[-2.114 -0.792 -1.041 -1.064 -0.855 -1.150  0.838  0.049 -1.660 -0.340
  1.598 -1.371  1.048]
The median of all entries is -0.855
Find the entry just left of 0.838.
Answer: -1.150
Find the entry at the centre.
Answer: 0.838
The entry just right of -0.792 -> -1.041
The entry just left of 1.048 -> -1.371
Find the entry just left of the largest entry.
Answer: -0.340
The entry just right of 0.049 -> -1.660

Questions about the array below. Rows and columns are numbered from 1.
1) The entry in row 3 and column 2?
2) The entry in row 2 and column 3?
3) The entry in row 1 and column 3?
4) The entry in row 2 and column 1?
5) The entry in the bottom-left corner?
6) The entry in the top-right corner?
7) The smallest entry?
8) The entry directly above the smallest entry?
[[12, -33, 25, 4, 1, 24, 21, 26, 2, 2, 3, 3, 2, -29, 0],
 [11, 5, -1, -10, -9, -2, 4, -4, -9, -9, -9, -10, -9, 5, 9],
 [11, -41, 31, 7, 3, 28, 23, 31, 3, 4, 6, 6, 3, -36, -1],
 [10, 26, -15, -17, -15, -17, -6, -21, -15, -15, -16, -17, -15, 23, 13],
 [11, 15, -9, -13, -12, -9, -1, -12, -12, -12, -13, -13, -12, 14, 10],
 [11, -18, 15, -1, -3, 13, 14, 14, -3, -3, -2, -2, -3, -16, 3],
 [11, 45, -29, -24, -19, -29, -13, -35, -19, -20, -22, -23, -20, 40, 16],
 [12, 11, -6, -12, -10, -6, 2, -8, -10, -11, -11, -11, -11, 9, 9],
 [13, -44, 32, 8, 4, 32, 26, 34, 5, 5, 7, 7, 4, -39, -3],
 [12, 18, -11, -14, -12, -10, 0, -13, -12, -13, -13, -14, -12, 15, 10],
 [11, 11, -5, -12, -10, -6, 1, -9, -10, -11, -11, -11, -10, 10, 10],
 [11, 16, -8, -13, -12, -10, -1, -13, -12, -12, -13, -13, -12, 15, 11],
 [11, -34, 26, 4, 1, 24, 21, 26, 2, 2, 4, 4, 2, -30, 0],
 [12, -39, 28, 6, 3, 28, 24, 30, 3, 3, 5, 5, 3, -35, -1],
 [10, 9, -3, -11, -10, -5, 1, -7, -10, -10, -11, -11, -10, 8, 9],
 [11, 21, -13, -15, -13, -13, -3, -17, -13, -14, -15, -15, -14, 19, 11]]
1) -41
2) -1
3) 25
4) 11
5) 11
6) 0
7) -44
8) 11

M =
array([[ 0.184, -0.102, -0.034, -0.154, -0.004,  0.122, -0.138,  0.004,
         0.052,  0.098,  0.143, -0.056, -0.087,  0.012,  0.065],
       [ 0.127, -0.162,  0.049, -0.164, -0.065,  0.128, -0.118, -0.037,
        -0.019,  0.141,  0.142, -0.154, -0.097,  0.075, -0.003],
       [ 0.031, -0.170,  0.077, -0.092, -0.085,  0.222, -0.105, -0.045,
         0.055,  0.132,  0.162, -0.224, -0.134,  0.070, -0.125],
       [ 0.143, -0.034,  0.168, -0.167, -0.050,  0.155, -0.201, -0.042,
         0.259,  0.059,  0.237, -0.174, -0.033,  0.144, -0.024]])
The entry just left of the smallest entry: 0.162
The maximum -> 0.259
Report the smallest entry.
-0.224
Report the entry just left of the largest entry.
-0.042
Report the entry just right of -0.102.
-0.034
Report the entry just right of 0.222.
-0.105
The entry just left of 0.012 -> -0.087
The entry just right of -0.162: 0.049

array([[ 29, -43,  22,  11, -38,  28,  14,  13,  32,  25,  36,  14,  14,
         12,  10],
       [ -1, -10,  23,  -2, -16,   9,  18,  13,  18,   7,   9,  10,  11,
         19,  14]])
The third largest entry -> 29
The entry just right of the largest entry is 14
What is the smallest entry?
A: -43
The 3rd entry in reading order: 22
The entry just right of 22: 11
What is the entry just right of 7?
A: 9
The entry just left of 23 is -10
The entry just right of -2 -> -16

x = [20  3  6 -8 34 13 12  5]
The entry just left of the largest entry -> -8
The last entry?
Answer: 5
The 3rd entry from the right: 13
